Below are the code and all the weights of a small trained network. Each question names an input and a class and asks about switching units off, where a switched-off unit gives its printed mean instead of its output.

import numpy as np


def w(rows, s, z=0):
    codes = np.array(rows[::2]) - 128.0
    scale = np.full(codes.shape[1], s)
    scale[-1] = z or s
    return codes * scale


def norm(h):
    return h / np.sqrt((h * h).mean(-1, keepdims=True) + 1e-5)


def f(y):
    return y / 2 * (1 + np.tanh(0.7978845608 * (y + 0.044715 * y**3)))


def log_softmax(a):
    a = a - a.max(-1, keepdims=True)
    return a - np.log(np.exp(a).sum(-1, keepdims=True))


def net(x, mask):
    res = np.array(x, float).reshape(1, 7) / 4 @ E
    u = 0
    for l in range(3):
        y = f(norm(res) @ A[l][:, :-1].T + A[l][:, -1])
        res = res + np.where(mask[u : u + 8], y, B[l][:, -1]) @ B[l][:, :-1]
        u += 8
    return log_softmax(norm(res)[-1] @ U[:, :-1].T + U[:, -1])


A, B = {}, {}
E = w([
[180,147,66,132,135],'x0',
[151,92,6,254,137],'x1',
[29,200,92,108,31],'x2',
[48,108,137,122,106],'x3',
[71,78,123,77,189],'x4',
[130,22,142,70,120],'x5',
[165,84,171,100,48],'x6',
],0.0042)
A[0] = w([
[187,145,106,111,171,46],'0.n0',
[159,101,210,85,115,106],'0.n1',
[141,128,143,199,140,201],'0.n2',
[153,158,129,178,83,48],'0.n3',
[122,117,43,142,109,26],'0.n4',
[147,138,114,164,90,3],'0.n5',
[96,108,78,139,255,177],'0.n6',
[150,82,132,164,64,128],'0.n7',
],0.0094,0.0029)
B[0] = w([
[119,226,148,79,123,149],'0.n0',
[158,72,146,134,183,254],'0.n1',
[95,89,165,69,141,191],'0.n2',
[218,66,131,159,119,149],'0.n3',
[254,101,128,154,127,155],'0.n4',
[213,91,90,186,53,120],'0.n5',
[128,82,180,153,147,242],'0.n6',
[96,181,133,60,97,175],'0.n7',
],0.0069,0.0036)
A[1] = w([
[178,221,127,184,232,81],'1.n0',
[153,153,127,114,109,79],'1.n1',
[187,183,50,218,7,78],'1.n2',
[148,154,173,105,70,99],'1.n3',
[172,199,75,186,59,33],'1.n4',
[2,146,202,72,154,253],'1.n5',
[162,109,65,232,206,2],'1.n6',
[160,184,184,153,108,121],'1.n7',
],0.006,0.0022)
B[1] = w([
[58,228,93,139,163,161],'1.n0',
[149,127,129,158,149,121],'1.n1',
[253,78,93,26,51,196],'1.n2',
[108,68,145,176,183,145],'1.n3',
[176,91,165,158,28,152],'1.n4',
[62,204,98,58,116,254],'1.n5',
[80,96,190,190,183,148],'1.n6',
[155,116,67,140,135,146],'1.n7',
],0.0062,0.0046)
A[2] = w([
[124,86,181,69,101,174],'2.n0',
[172,87,193,113,189,112],'2.n1',
[145,62,152,71,163,159],'2.n2',
[170,106,90,148,78,114],'2.n3',
[172,61,107,176,171,133],'2.n4',
[134,211,180,180,157,147],'2.n5',
[141,119,254,100,118,5],'2.n6',
[84,78,57,234,162,60],'2.n7',
],0.009,0.0023)
B[2] = w([
[67,167,68,254,176,246],'2.n0',
[136,85,68,146,153,248],'2.n1',
[105,136,53,211,79,253],'2.n2',
[130,157,179,9,75,175],'2.n3',
[52,118,155,142,134,192],'2.n4',
[77,73,75,86,43,174],'2.n5',
[179,69,145,246,152,201],'2.n6',
[184,91,194,186,152,154],'2.n7',
],0.0056,0.0043)
U = w([
[110,79,148,254,216,66],'0',
[17,242,131,85,143,252],'1',
[225,168,117,81,21,72],'2',
],0.0094,0.0023)

Each question gives the input, the list of numbers given to net, and the class t.
The units are the neurons (one row each of A and B). Each row of codes is followed by its name. A weight is (code - 128) times the scale printed after its matrix; where a second scale follows, it is the last column's (A, B and U).
mask holds one flag per neuron, layer by layer. A switched-off neuron (its flag False) gives its mean, the last column of its row in B, instead of its output. The means were averaged over made-up inputs and are rounded, as every weight is.
A unit's drop is (log p(t) with every unit on - log p(t) with that unit switched off) / (log p(t) with every unit on - log p(t) with every unit switched off).
The circuit of an input: a set's keep is (log p(t) with only the set's units on - log p(t) with every unit switched off) / (log p(t) with every unit on - log p(t) with every unit switched off). Starting from the 12 units with the biggest drops (on a tie, the unit counted first), units are removed one at a time, each time the one whose removal leaves the highest keep (on an exact tie, the one counted first), for as long as the keep stays at least 0.8.
units of the circuit, in order: the units of the circuit, biggest drop first
k most important neurons: the k neurons with the biggest drops, biggest first
top k neurons in layer l: the k neurons of layer l with the biggest drops, biggest first
drop when u is switched off: that unit's drop, to one decimal
input [8,-1,-6,-3,-5,-7,-8], class 1: units of the circuit, in order : [1.n0 0.n0]
input [4,-4,-2,-5,-5,0,-2], class 1: top 2 neurons in layer 1 : [1.n0 1.n2]
input [-4,-1,8,1,-6,-8,-7], class 2: units of the circuit, in order : [1.n2 0.n3 1.n4 2.n0]
input [5,8,-3,6,-7,-7,-1], class 2: units of the circuit, in order : [1.n2 2.n3]
input [6,6,-7,-5,-8,5,-1], class 2: 3 most important neurons : [0.n1 0.n0 2.n0]
input [-6,-1,3,-6,-8,4,1], class 0: 2 most important neurons : [0.n1 1.n3]
input [7,8,3,6,3,7,4], class 2: top neuron in layer 2 : [2.n3]
input [-8,3,3,-3,1,5,5], class 1: 2 most important neurons : [0.n7 1.n5]
input [-1,2,2,-3,3,3,5], class 1: 2 most important neurons : [0.n7 0.n3]
input [7,-6,-7,-4,-7,-2,-5], class 1: top 2 neurons in layer 1 : [1.n0 1.n2]
input [0,-3,3,-3,-2,8,6], class 0: 2 most important neurons : [0.n1 2.n6]
input [-7,6,6,-1,-4,-7,-5], class 2: drop when 1.n2 is switched off : 0.2
input [-2,3,1,0,8,-7,7], class 1: drop when 0.n1 is switched off : 2.2
